Here is a tiny trained network, its code and every weight. The questions are about switching its units off for an input and a target symbol, where a switched-off unit gives its printed mean instead of its output.

import numpy as np


def w(rows, s, z=0):
    codes = np.array(rows[::2]) - 128.0
    scale = np.full(codes.shape[1], s)
    scale[-1] = z or s
    return codes * scale


def norm(h):
    return h / np.sqrt((h * h).mean(-1, keepdims=True) + 1e-5)


def f(y):
    return np.maximum(y, 0)


def softmax(a):
    e = np.exp(a - a.max(-1, keepdims=True))
    return e / e.sum(-1, keepdims=True)


def log_softmax(a):
    a = a - a.max(-1, keepdims=True)
    return a - np.log(np.exp(a).sum(-1, keepdims=True))


def net(x, mask):
    ids = ['δζθλμξπστω'.index(c) for c in x.split()]
    T = len(ids)
    res = E[ids] + P[:T]
    u = 0
    for l in range(3):
        q, k, v = (norm(res) @ M[l].T for M in (Q, K, V))
        z = softmax(np.where(np.tri(T) > 0, q @ k.T / 4**0.5, -1e9)) @ v
        res = res + np.where(mask[u], z, O[l][:, -1]) @ O[l][:, :-1]
        u += 1
        y = f(norm(res) @ A[l][:, :-1].T + A[l][:, -1])
        res = res + np.where(mask[u : u + 8], y, B[l][:, -1]) @ B[l][:, :-1]
        u += 8
    return log_softmax(norm(res)[-1] @ U[:, :-1].T + U[:, -1])


Q, K, V, O, A, B = {}, {}, {}, {}, {}, {}
E = w([
[101,82,125,57,159,178,206],'δ',
[181,80,218,208,144,149,66],'ζ',
[149,96,162,130,46,89,32],'θ',
[116,101,210,201,76,184,54],'λ',
[106,84,107,46,35,118,157],'μ',
[125,156,125,82,23,43,83],'ξ',
[116,78,88,86,107,90,134],'π',
[110,73,159,117,168,117,162],'σ',
[221,49,182,103,10,55,125],'τ',
[93,130,186,114,65,116,80],'ω',
],0.012)
P = w([
[144,67,124,155,100,115,170],'0',
[144,135,124,108,76,178,110],'1',
[160,102,158,85,180,123,93],'2',
[71,48,120,173,148,132,91],'3',
[164,161,118,127,91,169,122],'4',
[127,130,148,93,193,127,90],'5',
[85,33,86,208,158,123,127],'6',
[188,181,114,143,95,172,131],'7',
[113,145,139,98,198,133,92],'8',
[126,66,79,252,159,117,143],'9',
],0.015)
Q[0] = w([
[65,83,145,105,108,161,160],'0.h0',
[132,118,122,94,244,44,93],'0.h0',
[79,137,90,113,190,149,134],'0.h0',
[131,177,132,41,156,117,149],'0.h0',
],0.011)
K[0] = w([
[115,188,98,111,61,198,135],'0.h0',
[90,212,126,90,234,30,72],'0.h0',
[84,156,97,127,195,192,197],'0.h0',
[2,85,169,18,186,34,82],'0.h0',
],0.0062)
V[0] = w([
[133,58,138,108,245,84,173],'0.h0',
[98,238,106,179,137,86,191],'0.h0',
[255,116,181,148,236,10,147],'0.h0',
[61,172,165,109,157,142,67],'0.h0',
],0.0049)
O[0] = w([
[95,119,146,149,82,175,84,82],'0.h0',
[187,2,85,106,49,162,189,2],'0.h0',
[71,78,98,133,52,210,67,88],'0.h0',
[167,53,126,99,148,30,112,113],'0.h0',
],0.009,0.0058)
A[0] = w([
[111,137,199,174,106,85,105,5],'0.n0',
[58,20,91,157,210,93,108,229],'0.n1',
[203,85,103,84,88,115,77,79],'0.n2',
[104,89,205,121,91,108,100,160],'0.n3',
[102,126,100,210,99,159,168,86],'0.n4',
[137,152,78,58,47,99,109,94],'0.n5',
[173,118,89,170,32,136,93,94],'0.n6',
[146,109,171,255,56,41,137,123],'0.n7',
],0.0073,0.0025)
B[0] = w([
[242,48,199,113,133,3,214,192],'0.n0',
[168,135,207,209,83,105,56,255],'0.n1',
[189,107,46,164,77,205,67,141],'0.n2',
[62,131,83,142,165,101,28,205],'0.n3',
[32,182,130,63,124,78,145,152],'0.n4',
[150,55,83,118,205,161,157,159],'0.n5',
[79,159,74,159,176,86,154,148],'0.n6',
[93,80,74,116,162,183,188,219],'0.n7',
],0.0062,0.0068)
Q[1] = w([
[172,242,116,117,138,186,112],'1.h0',
[122,89,132,60,163,241,62],'1.h0',
[94,144,110,156,108,91,125],'1.h0',
[48,112,119,246,174,78,201],'1.h0',
],0.012)
K[1] = w([
[4,59,114,124,139,108,167],'1.h0',
[92,60,163,91,176,127,48],'1.h0',
[138,194,99,160,97,114,140],'1.h0',
[161,203,120,174,128,196,151],'1.h0',
],0.014)
V[1] = w([
[153,104,149,138,171,169,124],'1.h0',
[125,135,85,117,200,131,165],'1.h0',
[112,174,64,133,184,91,92],'1.h0',
[179,143,131,246,151,139,94],'1.h0',
],0.012)
O[1] = w([
[118,83,253,59,113,123,127,72],'1.h0',
[70,176,130,61,113,199,98,121],'1.h0',
[90,115,67,117,232,142,105,255],'1.h0',
[134,148,196,87,128,63,45,138],'1.h0',
],0.014,0.0039)
A[1] = w([
[213,181,113,122,237,152,213,115],'1.n0',
[122,158,110,54,100,206,191,184],'1.n1',
[149,158,133,183,180,68,215,2],'1.n2',
[208,163,39,164,108,118,105,233],'1.n3',
[81,49,109,1,198,94,87,12],'1.n4',
[98,105,63,187,193,148,166,110],'1.n5',
[34,80,139,201,171,91,114,90],'1.n6',
[89,85,145,108,176,210,134,75],'1.n7',
],0.0085,0.0035)
B[1] = w([
[70,180,133,125,83,118,40,201],'1.n0',
[167,109,220,191,166,89,101,182],'1.n1',
[221,1,72,112,81,107,116,168],'1.n2',
[145,177,195,116,109,121,53,217],'1.n3',
[86,92,87,152,123,125,103,211],'1.n4',
[206,137,150,125,153,106,87,219],'1.n5',
[112,21,194,83,129,145,33,254],'1.n6',
[198,85,175,49,129,106,126,151],'1.n7',
],0.0087,0.0074)
Q[2] = w([
[98,104,85,177,116,74,93],'2.h0',
[157,244,116,87,109,176,119],'2.h0',
[192,160,162,130,129,139,73],'2.h0',
[118,31,136,120,136,106,106],'2.h0',
],0.011)
K[2] = w([
[174,120,104,189,129,162,11],'2.h0',
[112,109,46,121,57,186,204],'2.h0',
[88,66,109,179,77,99,181],'2.h0',
[152,100,185,149,171,102,74],'2.h0',
],0.011)
V[2] = w([
[131,57,116,2,187,93,199],'2.h0',
[86,111,243,172,83,38,84],'2.h0',
[137,233,131,160,187,125,79],'2.h0',
[182,184,112,118,83,161,149],'2.h0',
],0.0073)
O[2] = w([
[218,207,181,184,125,127,137,98],'2.h0',
[129,188,60,138,84,159,195,255],'2.h0',
[176,89,137,107,159,174,126,140],'2.h0',
[170,120,154,162,95,120,12,31],'2.h0',
],0.011,0.0088)
A[2] = w([
[131,115,190,151,20,126,148,65],'2.n0',
[130,94,37,135,137,185,174,133],'2.n1',
[65,101,124,81,85,98,187,253],'2.n2',
[126,86,164,118,171,146,104,210],'2.n3',
[186,191,123,116,106,118,101,128],'2.n4',
[171,146,151,5,112,195,139,83],'2.n5',
[58,117,94,119,124,201,161,84],'2.n6',
[220,83,100,143,143,120,154,158],'2.n7',
],0.014,0.0065)
B[2] = w([
[148,128,81,40,158,101,91,159],'2.n0',
[188,210,217,127,158,123,134,164],'2.n1',
[146,97,140,212,146,155,84,196],'2.n2',
[136,171,132,139,72,112,179,251],'2.n3',
[65,66,141,133,177,126,184,172],'2.n4',
[163,6,106,118,132,161,171,138],'2.n5',
[69,127,111,36,102,122,174,158],'2.n6',
[112,170,40,170,71,150,156,172],'2.n7',
],0.012,0.011)
U = w([
[163,70,142,90,125,149,174,254],'δ',
[245,127,219,137,169,115,106,168],'ζ',
[165,142,125,29,66,70,75,171],'θ',
[129,235,166,128,99,112,181,178],'λ',
[88,155,76,79,216,181,172,106],'μ',
[190,168,59,154,202,162,58,85],'ξ',
[16,132,88,110,66,150,118,117],'π',
[126,130,183,215,105,187,83,146],'σ',
[136,125,51,172,75,79,187,140],'τ',
[117,69,128,160,227,27,177,1],'ω',
],0.011,0.0044)

Each question gives the input, a string of symbols that net reads in full, and the target symbol t.
The units are the heads (4 rows each of Q, K, V and O) and the neurons (one row each of A and B). Each row of codes is followed by its name. A weight is (code - 128) times the scale printed after its matrix; where a second scale follows, it is the last column's (O, A, B and U).
mask holds one flag per unit, layer by layer, with each layer's heads first. A switched-off unit (its flag False) gives its mean, the last column of its rows in O or B, instead of its output. The means were averaged over made-up inputs and are rounded, as every weight is.
A unit's drop is (log p(t) with every unit on - log p(t) with that unit switched off) / (log p(t) with every unit on - log p(t) with every unit switched off).
The circuit of an input: a set's keep is (log p(t) with only the set's units on - log p(t) with every unit switched off) / (log p(t) with every unit on - log p(t) with every unit switched off). Starting from the 12 units with the biggest drops (on a tie, the unit counted first), units are removed one at a time, each time the one whose removal leaves the highest keep (on an exact tie, the one counted first), for as long as the keep stays at least 0.8.
circuit, biggest first: the units of the circuit, biggest drop first
unit that matters most: the unit with the biggest drop
top k neurons: the k neurons with the biggest drops, biggest first
input ω δ π π, target δ: circuit, biggest first -> (1.h0, 1.n7)
input ω σ μ λ ω ω ξ π π, target π: circuit, biggest first -> (0.n1, 0.h0, 2.h0)
input π θ ω ω ω ω σ μ λ ω, target λ: circuit, biggest first -> (1.h0, 2.n1, 0.n5, 0.h0)
input ω ω ω θ μ θ ζ ω δ, target δ: circuit, biggest first -> (0.h0, 1.n7, 2.n5)
input μ ω θ π ξ ω π, target ξ: circuit, biggest first -> (1.h0, 0.n1, 0.n5, 2.n1)
input δ θ μ ω ω ω π ω, target θ: circuit, biggest first -> (1.h0, 2.n0, 0.h0)
input θ π ω π λ θ σ, target ζ: circuit, biggest first -> (1.h0)
input τ ω σ π ω, target π: top 3 neurons -> (0.n6, 0.n7, 0.n3)
input δ σ σ ω ω ω λ τ, target θ: circuit, biggest first -> (1.h0, 2.n0)
input ω π ζ π, target μ: circuit, biggest first -> (0.h0, 1.h0)
input π ω λ ξ τ θ ω, target σ: top 4 neurons -> (0.n6, 0.n2, 0.n1, 2.n2)
input σ ω λ ω τ π θ, target σ: top 2 neurons -> (0.n6, 0.n2)
input θ ω μ λ, target τ: top 2 neurons -> (2.n7, 0.n0)
input σ ω δ μ ω ω θ, target τ: unit that matters most -> 2.n7
input λ ω σ σ π, target δ: top 4 neurons -> (0.n7, 2.n5, 0.n0, 0.n1)
input π θ ω σ δ ω θ ω λ, target λ: circuit, biggest first -> (2.n3, 2.n2)
input δ ω θ ξ ω θ θ ξ, target θ: top 2 neurons -> (2.n0, 1.n3)
input ω ω ω ω ω ξ ω, target τ: circuit, biggest first -> (2.n7, 0.h0, 1.n2)
input λ τ ξ θ ξ, target δ: top 3 neurons -> (2.n5, 0.n7, 0.n1)
input ω ω ω ω π ξ, target ξ: unit that matters most -> 0.h0
input ξ τ ζ ω σ ω θ δ, target ζ: top 4 neurons -> (0.n1, 0.n7, 0.n5, 1.n6)
input ω θ θ π λ, target λ: top 4 neurons -> (0.n0, 0.n7, 1.n6, 0.n1)
input ξ π δ θ π, target ζ: top 2 neurons -> (0.n1, 0.n5)
input ω π δ ω δ π π μ, target λ: top 2 neurons -> (1.n1, 0.n1)
input ω ξ π ζ ω ξ π, target τ: top 2 neurons -> (2.n7, 0.n3)
input δ θ τ θ ω, target θ: top 2 neurons -> (2.n0, 0.n1)
input τ λ ω π σ, target π: top 2 neurons -> (1.n0, 0.n6)
input δ ω λ λ ω ω τ τ ξ σ, target σ: unit that matters most -> 0.n6
